Here is a tiny trained network, its code and every weight. The questions are about switching its units off for an input and a class, where a switched-off unit gives its printed mean instead of its output.

import numpy as np


def w(rows, s, z=0):
    codes = np.array(rows[::2]) - 128.0
    scale = np.full(codes.shape[1], s)
    scale[-1] = z or s
    return codes * scale


def f(y):
    return np.maximum(y, 0)


def log_softmax(a):
    a = a - a.max(-1, keepdims=True)
    return a - np.log(np.exp(a).sum(-1, keepdims=True))


def net(x, mask):
    res = np.array(x, float).reshape(1, 5) / 4 @ E
    y = f(res @ A[0][:, :-1].T + A[0][:, -1])
    res = res + np.where(mask, y, B[0][:, -1]) @ B[0][:, :-1]
    return log_softmax(res[-1] @ U[:, :-1].T + U[:, -1])


A, B = {}, {}
E = w([
[120,143,120,159,136,139,145,144,2,189],'x0',
[82,104,68,191,149,170,130,210,199,118],'x1',
[245,72,103,108,60,83,214,197,128,102],'x2',
[190,181,91,252,53,118,81,143,146,121],'x3',
[97,186,186,128,133,75,100,137,130,245],'x4',
],0.0079)
A[0] = w([
[125,55,71,122,131,138,130,185,193,86,188],'neuron 1',
[53,100,135,76,189,157,143,127,90,136,152],'neuron 2',
[154,121,107,169,121,162,128,117,97,105,161],'neuron 3',
[75,120,139,89,185,158,123,98,105,130,211],'neuron 4',
[91,222,164,129,151,153,2,83,181,132,166],'neuron 5',
[134,94,112,113,141,127,160,178,134,114,136],'neuron 6',
[201,127,117,166,75,134,144,136,99,119,254],'neuron 7',
[150,84,146,74,145,150,134,49,145,39,113],'neuron 8',
[95,118,163,102,155,140,115,100,97,145,208],'neuron 9',
[105,200,131,150,124,142,50,88,176,128,165],'neuron 10',
[184,76,139,69,80,96,190,105,136,96,203],'neuron 11',
[147,132,26,201,90,158,115,143,124,57,148],'neuron 12',
[111,66,93,139,137,153,148,153,211,54,102],'neuron 13',
[109,203,161,176,105,101,70,100,133,168,185],'neuron 14',
],0.0091,0.0025)
B[0] = w([
[201,99,120,123,41,149,163,187,213,162,218],'neuron 1',
[85,37,46,159,137,170,134,77,103,93,209],'neuron 2',
[121,114,82,143,97,143,98,174,117,77,174],'neuron 3',
[101,91,51,192,188,161,111,96,93,133,206],'neuron 4',
[189,203,135,211,153,3,44,154,96,130,255],'neuron 5',
[172,143,137,85,89,103,160,137,151,119,170],'neuron 6',
[80,151,84,141,54,70,125,200,68,70,225],'neuron 7',
[92,136,132,204,196,83,30,30,82,102,209],'neuron 8',
[71,108,121,153,205,156,129,107,88,138,191],'neuron 9',
[162,170,103,133,94,56,110,202,113,161,219],'neuron 10',
[115,74,162,87,82,20,107,105,91,46,231],'neuron 11',
[177,81,38,186,55,189,147,167,193,119,236],'neuron 12',
[242,74,117,136,82,187,209,168,238,189,216],'neuron 13',
[148,187,172,138,164,8,48,168,56,152,227],'neuron 14',
],0.0072,0.0098)
U = w([
[170,107,122,115,99,173,191,149,215,157,133],'0',
[114,217,204,75,114,255,123,82,150,113,3],'1',
[124,125,163,35,89,87,151,138,85,94,134],'2',
[129,219,184,141,157,91,94,143,96,182,129],'3',
[86,108,125,148,161,127,82,61,99,95,130],'4',
[114,199,214,96,136,241,133,109,148,91,2],'5',
[72,97,105,118,160,240,180,100,108,163,135],'6',
[135,134,62,180,101,137,116,156,124,109,137],'7',
],0.011,0.0068)

Each question gives the input, the list of numbers given to net, and the class t.
The units are the neurons (one row each of A and B). Each row of codes is followed by its name. A weight is (code - 128) times the scale printed after its matrix; where a second scale follows, it is the last column's (A, B and U).
mask holds one flag per neuron, in row order. A switched-off neuron (its flag False) gives its mean, the last column of its row in B, instead of its output. The means were averaged over made-up inputs and are rounded, as every weight is.
A unit's drop is (log p(t) with every unit on - log p(t) with that unit switched off) / (log p(t) with every unit on - log p(t) with every unit switched off).
The circuit of an input: a set's keep is (log p(t) with only the set's units on - log p(t) with every unit switched off) / (log p(t) with every unit on - log p(t) with every unit switched off). Starting from the 12 units with the biggest drops (on a tie, the unit counted first), units are removed one at a time, each time the one whose removal leaves the highest keep (on an exact tie, the one counted first), for as long as the keep stays at least 0.8.
units of the circuit, in order: the units of the circuit, biggest drop first
k most important neurons: the k neurons with the biggest drops, biggest first
drop when u is switched off: that unit's drop, to one decimal
input [-7,-8,4,8,6], class 3: units of the circuit, in order -> [neuron 14]
input [3,-6,2,-7,5], class 6: 2 most important neurons -> [neuron 5; neuron 14]
input [-3,-1,5,3,-7], class 0: 3 most important neurons -> [neuron 13; neuron 1; neuron 5]
input [-7,-2,4,4,-8], class 0: 2 most important neurons -> [neuron 13; neuron 1]
input [-1,0,-4,-1,-2], class 4: 2 most important neurons -> [neuron 12; neuron 1]
input [8,-3,0,6,2], class 3: 2 most important neurons -> [neuron 14; neuron 2]
input [4,3,-3,-1,4], class 3: 2 most important neurons -> [neuron 12; neuron 14]
input [6,-5,-2,-5,6], class 4: 2 most important neurons -> [neuron 2; neuron 4]
input [3,-1,-1,-6,6], class 4: drop when neuron 13 is switched off -> 0.3
input [-6,-8,2,-4,5], class 4: drop when neuron 8 is switched off -> 0.2
input [7,-2,0,-7,-1], class 6: drop when neuron 5 is switched off -> 0.2
